Each row is followed by its class.
[  0  41  24  45  23  40  -8 -36 -18   1  16   6 -25  13 -31  -6  -9  10
  32  62  -5  90  10 -16 -14  30  18 -37  -5  43  27  -2  -9 -34] -> (18)
[ 36 -39 -30  -4  23  79   6 -54 -16 -14 -43  31 -38  12  -6  20   9   5
  63 102  18  23 -56  12  31   1  -5 -37 -34  56  23 -13 -25 -18] -> (108)
[  3  37  15  43   8  33 -19 -50 -37   1  43  -1 -24   9 -37   1 -18  -8
  31  94  11  70  14 -19 -12  25  38 -14   3  46  34 -17  14 -17] -> (13)
[ 14 -40 -25  -5  13  46  -1 -86 -27  -4 -50  25 -11  17 -12  31  10   4
  43 102  60  54 -68  11  52   6  -1 -13 -15  50  26 -13  -5 -47] -> (177)
[ 12  45   8   7 -15  -2  12 -12 -39  27  33 -26 -10 -15  13   7  19 -27
  32 -24 -12 -33  56 -83   8  -3  34   3 -46  68 -57 -15  26 -56] -> (13)
[ 24 -40 -11 -11  -1  52   3 -71 -26   6 -41  32 -18  14 -21  23   1   4
  36 108  40  59 -74  15  42  14  -5  -9  -3  48  30 -14 -15 -38] -> (126)
[ 18 -28 -28  -5  21  75   9 -69 -13  -5 -47  29 -23   8   5  23   8   2
  56  99  24  25 -50   8  34   5  -5 -35 -32  61  32 -14 -25 -27] -> (135)
[-39  51 -11   2 -24  40   9 -25 -53  12  35 -38 -10 -29 -11  18  14 -40
  63  22   2   0  37 -70  19  -3  47 -15 -44  63 -54 -13  28 -54] -> (18)
[ 16 -40 -17 -14  15  42  -8 -87 -33   3 -45  33 -21  17  -4  37 -15   7
  43 105  45  52 -75  16  47  14  -6 -20 -10  59  35 -23 -11 -34] -> (119)
[  3  35  10  37  14  36 -16 -51 -29  -8  28   1 -21   5 -31   6   0   1
  34  75  13  74  10 -14  -8  20  32 -20   0  39  33 -11   2 -33] -> (177)
[  3 -49 -12 -13   9  46 -12 -79 -16  10 -43  28  -7  11 -19  26 -16   6
  54  98  26  52 -76  -2  35   3 -12  -5  -3  47  23 -22  -8 -27] -> (135)
[-28  37  -2   9 -27  43   5 -23 -57  16  41 -31 -14 -31 -21  16  16 -41
  48  24  -3 -11  41 -82  15  -2  40  -5 -50  75 -56 -24  36 -46] -> (13)
[ 18  35  28  44   9  50 -15 -27 -30   5  17  11 -28  -8 -28 -16  -5  -6
  23  61  -5  91  10 -15  -6  24  13 -26  -5  49  27  -5  -5 -24] -> (127)
[ -4 -27 -20  -6  29  55  17 -67 -26  -1 -62  42 -19  14   4  35 -17  -7
  50  81  36  46 -52  -9  53   1   5 -35 -22  49  39  -1 -17 -33] -> (18)
[ 10  34  22  36  15  45 -20 -49 -30   0  39   0 -30  14 -35   1 -15   7
  33  80  -4  77   2 -20 -18  32  19 -20   6  52  25 -22   3 -25] -> (13)
[ 21  32  35  43  12  47 -13 -31 -23   5  23  13 -34  10 -27 -10  -6  -5
  23  66  -9  94   4 -21 -12  32   8 -20   0  49  23  -2 -10 -29] -> (126)
[  0 -45 -30  -3  20  76   5 -56 -12 -21 -46  29 -26   6  -3  25   0   2
  56  79  24  20 -54   5  39  -9   5 -29 -28  46  34  -6 -15 -19] -> (177)
[ 20 -30 -20 -10   3  38  -3 -81 -35   8 -34  26 -18  22 -10  33   1   9
  40 111  49  52 -69  15  48  16   4 -15 -19  59  24 -18 -15 -49] -> (119)
[  3  35  27  55  15  43  -9 -36 -20   7  17   9 -24   8 -32  -8 -10   0
  34  66  -7  83  17 -22  -6  25  24 -29 -12  41  24   3  -4 -31] -> (18)
[  3  42  20  32   9  27 -20 -46 -38  -1  36  -1 -25   3 -34   7 -15  -8
  34  79  11  66   5 -15 -11  28  29 -23  -2  51  33 -18  -4 -25] -> (119)
[ 31 -35 -38 -12  13  73   8 -48 -16 -16 -44  31 -28   5   4  12  13   4
  50 100  23  20 -53  17  42  -3   8 -35 -29  67  36  -6 -23 -28] -> (127)
[ -3 -34 -30  -4  11  79   6 -50 -23 -14 -42  33 -22   7  -1  24   1  -4
  52  96  29  31 -54  17  40   1   6 -29 -26  45  30 -12 -21 -13] -> (121)
[ 36 -24 -25 -11  18  54   7 -69 -34  -4 -42  33 -28  11   2  20  -1  -5
  44  98  33  47 -57  -3  44   7   0 -30 -20  67  33  -2 -13 -41] -> (127)
[ -5  28  13  28  24  37 -16 -51 -12   4  16  -1 -15  -6  -6  -1 -17  12
  46  74  -7  77  13 -10 -16  24  12 -31   0  54  26 -20  -6 -26] -> (135)
[-62  43  10   5 -15  17  32 -12 -39   4  28 -26 -14 -32 -20   3  -3 -45
  39 -27 -22 -24  28 -88  -2 -14  44  -6 -66  47 -54  -2  34 -46] -> (88)
[  7 -29 -15 -12  30  51  11 -59 -31  -9 -59  43 -27  16  -4  37 -19  -8
  57  75  30  45 -60 -12  35  -4   0 -28 -20  39  38  -8 -25 -28] -> (108)
[-10  30  14  25  21  25 -21 -46 -26   3  35  -1 -18  -8 -15   5 -19   7
  38  82  10  73  11  -8 -10  30  23 -30   5  58  27 -25   0 -21] -> (119)
[ 11 -36 -23  -3  11  42  -1 -83 -21   9 -45  29 -13  25 -13  25  -6   7
  47 114  52  66 -71  13  54   5   6 -17 -11  48  28 -11  -7 -40] -> (18)
[-14  39  11  26  26  23 -19 -47 -32   3  26   9 -23 -11 -10   6 -14   3
  30  82  19  77  18  -5  -2  33  19 -32   6  53  28 -34   5 -27] -> (119)
[ -8  33  16  31  21  37 -20 -61 -32  -3  22   3 -12  -2  -8   6 -13   3
  34  79  16  87  13  -2  -6  39   8 -29   7  53  19 -29   3 -20] -> (121)
[-31  29 -13  -1 -26  38   6 -25 -51  18  38 -42 -13 -31 -16  19   9 -34
  65  13   6 -13  25 -80  16  -1  45 -14 -45  80 -63 -19  38 -40] -> (88)
[  6 -34 -22   0  13  71  -1 -54 -18 -17 -43  34 -24  12  -2  19  -1   2
  44 101  20  23 -48  23  39   8   4 -33 -36  68  38 -17 -23 -20] -> (119)
[-75  40   6   8 -14  13  23 -22 -32   4  19 -26 -11 -31  -1   2 -14 -52
  47 -32 -26 -28  38 -86  -2 -24  30  -8 -73  41 -56   1  32 -37] -> (135)
[  5  31  12  29  16  42 -26 -41 -28  -9  28  10 -24  -5 -27 -15 -12   3
  27  76  -1  73   9  -9 -11  33  12 -31  11  59  21 -22  10 -24] -> (127)
[ 20 -18 -15  -4  24  43   5 -67 -33  -3 -35  26 -31  15   7  30 -19  -9
  47  96  35  40 -48  -2  37  11   5 -34 -26  65  41   1 -20 -33] -> (119)
[  6  31  19  31  26  37 -23 -51 -25  -3  22   8 -23  -9 -17   3 -13   2
  39  69  -1  77  13 -15 -14  27  12 -24   1  54  15 -27   1 -25] -> (108)
[-60  38   4   7 -22  17  25 -20 -47 -10  31 -36  -5 -14 -10   3  -8 -43
  49 -15 -31 -28  35 -71 -11  -2  35 -12 -69  47 -63  10  29 -40] -> (121)
[  0  51   1  10 -18  -4  15   0 -40  23  25 -24  -5 -19  18   3  26 -31
  46 -31   8 -39  60 -77  12  -4  39  -9 -48  59 -64 -10  17 -57] -> (121)
[ 11  34  19  39  15  42 -16 -54 -37  -3  34   5 -26  11 -32   5 -16  -2
  29  84  -7  68   9 -20 -16  29  29 -17  -2  51  35 -15   8 -23] -> (13)
[  8  35  27  47  17  41 -16 -32 -35   6  20  17 -32   3 -27  -1 -10  -5
  13  72   0  87  12 -12  -9  35  12 -29 -11  43  30  -5  -6 -24] -> (119)
[  1  26  -2  38   9  29 -23 -49 -27 -16  28  -6 -24   9 -35  -3  -6   1
  34  84  14  62   6  -2  -9  17  31 -19  -3  41  27  -7  15 -25] -> (177)
[ 11 -35 -28  -8  15  79   7 -73 -14  -9 -52  34 -24  17   9  29   0   0
  49  91  20  30 -54   9  41  -1  -8 -35 -36  55  34 -11 -28 -23] -> (135)
[ 11 -19 -21  -4  28  53  14 -71 -29   2 -45  31 -31  17   0  34  -9  -4
  52  79  51  42 -56 -15  47   9   8 -36 -22  63  33 -13 -12 -28] -> (88)
[-60  41  14   2 -12  17  34  -6 -37  -3  23 -19 -17 -32 -10  -7   1 -56
  34 -20 -20 -22  28 -78  -6 -16  32  -5 -60  37 -54   8  34 -47] -> (126)
[-21  45   5   2 -17   7  20 -16 -35  22  10 -19  -2 -30   6   5  11 -29
  49 -29 -26 -36  52 -86   5  -7  32  -7 -61  70 -56 -12  15 -67] -> (135)
[ -9  38  19  30  25  37 -12 -52 -23   1  31  -1 -19  -8 -25   5 -13  10
  37  64   9  74   8 -22 -13  37  23 -28   9  57  22 -29   6 -26] -> (88)
[  8 -34 -36  -4  16  68   7 -54 -16 -12 -43  28 -23  13   9  19  13   6
  53 101  35  30 -50  22  41   4   1 -32 -31  54  22 -14 -22 -23] -> (121)
[ 19 -17 -24 -10  23  57   7 -77 -30   3 -46  30 -25  17  12  30 -12  -8
  51  98  37  47 -46  -5  42  14 -11 -37 -20  62  30 -10 -18 -35] -> (135)
[-34  50  -5   7 -25  34   7 -21 -61  11  33 -37 -13 -30  -5  16  12 -43
  63   8  10  -3  41 -74  12   0  39 -17 -49  68 -61 -14  27 -51] -> (121)
[ 12  27  12  31  25  38 -25 -49 -21  -6  25   6 -33  -9 -17   0 -18   2
  38  74  -9  73  12 -11 -15  24   7 -25  -1  53  18 -23   1 -17] -> (108)
[  5  31  29  42  15  52 -14 -41 -20  12  17  13 -22   1 -25   2  -8  -2
  32  57 -16  83   8 -32 -13  24   9 -20  -9  41  24  -8 -16 -25] -> (135)
[ -8  37  14  31  26  46 -18 -50 -19   0  31   1 -17  -6 -15  -1 -16  -2
  42  84   4  79  15 -15  -5  31  19 -33   9  54  20 -17   6 -22] -> (18)
[ 11 -37 -33  -3  20  77   7 -60  -8  -4 -45  28 -22   4   5  21   5   4
  67 102  21  19 -48   8  35  -3   2 -35 -31  59  33 -15 -23 -18] -> (135)
[-74  30   5   3 -11  19  25 -20 -33  -6  15 -17  -4 -17 -11   4 -15 -49
  47 -23 -36 -35  28 -86  -9 -20  33 -10 -69  40 -50   7  28 -38] -> (135)
[ 20 -37 -23  -8  25  75   6 -63  -7  -9 -49  30 -24  11   8  18   2   3
  59  98   8  23 -51   2  28  -1  -7 -38 -32  65  31 -11 -23 -29] -> (135)
[  3  40  14  35  10  33 -18 -43 -32   2  48   3 -30   3 -34   6  -8   1
  32  80   2  66   3 -13 -15  26  35 -19  -2  40  32 -14  -6 -22] -> (119)
[ 10  34  33  50  19  51 -11 -38 -24  12  23   8 -28  -1 -32  -2  -8  -3
  29  54   3  88   5 -33  -6  33  19 -23  -5  53  23 -10  -3 -22] -> (88)
[  8  39  27  38  17  31 -11 -54 -40  -2  40   0 -21  11 -38   3 -19 -10
  21  89   4  74  14 -23 -20  36  19 -22   4  46  32 -15  12 -21] -> (13)
[ 21  27  25  42  20  52 -12 -25 -33  -1  10  18 -31   8 -32   1  -4  -9
  32  71 -10  82  13 -26 -14  23  11 -30 -12  38  20  -4 -11 -26] -> (108)
[ 17 -15 -13  -7  18  40  12 -69 -36   0 -39  32 -29  22   0  35 -13   1
  45  84  40  38 -47  -4  40  14   6 -39 -29  65  38  -9 -28 -42] -> (119)
[  9  33  27  46  16  42 -12 -41 -23   7  12   9 -22  14 -26  -4 -17  -3
  38  60  -8  76  11 -29 -16  30  10 -32 -11  50  25   2 -13 -28] -> (135)
[  2 -42 -44  -2  24  74   9 -63 -11 -26 -47  29 -25   8   4  22  11   7
  53  93  28  14 -48  24  42  -6   5 -33 -36  52  36 -14 -11 -14] -> (177)
[ -6  34  18  32  20  35 -26 -48 -27   1  30   1 -25  -7 -14   4 -22   4
  36  72  12  77   7  -1  -8  30  20 -30   4  56  32 -26  -2 -14] -> (119)
[-11  48   3  -1 -11   8  14  -3 -47  20  27 -16 -12 -36  17  18  16 -38
  41 -32 -13 -47  51 -85  11 -10  46  -6 -54  63 -48  -7  17 -56] -> (119)
[ -2  38  24  31  27  38 -17 -60 -20   6  14  -4 -16  -7  -6   2 -20   5
  45  66   3  86  11 -15 -16  34   2 -31   8  52  24 -21  -3 -30] -> (135)
[  4  38  17  33   8  18 -21 -49 -37   2  44   4 -20   8 -43   6 -13   0
  31  86  13  63   4 -14 -15  25  41 -21   0  50  38 -18  -1 -23] -> (119)
[-64  31  10   6 -14  17  22 -21 -30   8  15 -26 -11 -31 -11   3 -13 -44
  55 -29 -25 -26  23 -86  -5 -22  28  -7 -65  41 -52   6  25 -41] -> (135)
[-68  38   9   3 -13  24  25 -20 -37   3  13 -20  -7 -30  -5  11 -11 -52
  50 -23 -28 -22  29 -87  -3 -23  36  -7 -65  35 -44   9  22 -46] -> (135)
[ -3  35  27  51  21  37  -2 -37 -20  11  13  13 -27   4 -30  -3  -4   4
  22  54  11  92   9 -23  -2  29  20 -25 -13  47  26 -14  -6 -23] -> (88)
